[[124 132 128 125 124 124 124 124 128 128 124]
 [143 128 130 142 144 143 142 143 130 130 143]
 [139 128 129 138 139 138 138 138 129 129 138]
 [114 134 127 116 113 114 114 114 127 127 113]
 [140 125 131 138 141 140 140 140 131 130 140]
 [151 124 131 149 153 151 151 151 131 131 152]
 [111 138 125 114 110 111 111 111 125 125 110]
 [105 139 125 108 103 105 105 106 125 125 104]]
Counting starts at 0.
The top entry of the column that holds the smallest entry -> 124
Which number is the entry at row 1, column 1?
Answer: 128
Which number is the entry in row 2 and column 0?
Answer: 139
The entry in the top-left corner is 124
Which number is the entry at row 2, column 2?
Answer: 129
Which number is the entry in row 2 and column 1?
Answer: 128
The bottom-left entry: 105
Which number is the entry just right of the largest entry?
Answer: 151
Which number is the entry directly above the smallest entry?
Answer: 110
The top-right entry is 124
The entry at row 0, column 1: 132
Which number is the entry at row 1, column 0?
Answer: 143
The entry at row 1, column 2 -> 130
The entry in the bottom-right corner -> 104
Which number is the entry just left of 144?
Answer: 142
Which number is the entry just left of the largest entry?
Answer: 149
Which number is the bottom entry of the column that holds the smallest entry?
Answer: 103
Which number is the entry in row 0 and column 2?
Answer: 128
Which number is the entry just left of 103?
Answer: 108

Questions about the grid below. Indices start at 0.
1) Find the entry at row 0, column 0.
2) Find the entry directly below 120.
3) Find the top-right entry.
4) Find the entry just left of the smallest entry.
5) Find the entry in row 0 and column 2.
6) Find the entry in row 1 and column 0.
7) Find the top entry of the column that holds the smallest entry.
8) Find the bottom entry of the column that holds the smallest entry.
[[140 154 120  99 133 147 144 125 105 109 102 104]
 [119 118 123 108 115 122 112  99  98 138 140 122]]
1) 140
2) 123
3) 104
4) 99
5) 120
6) 119
7) 105
8) 98
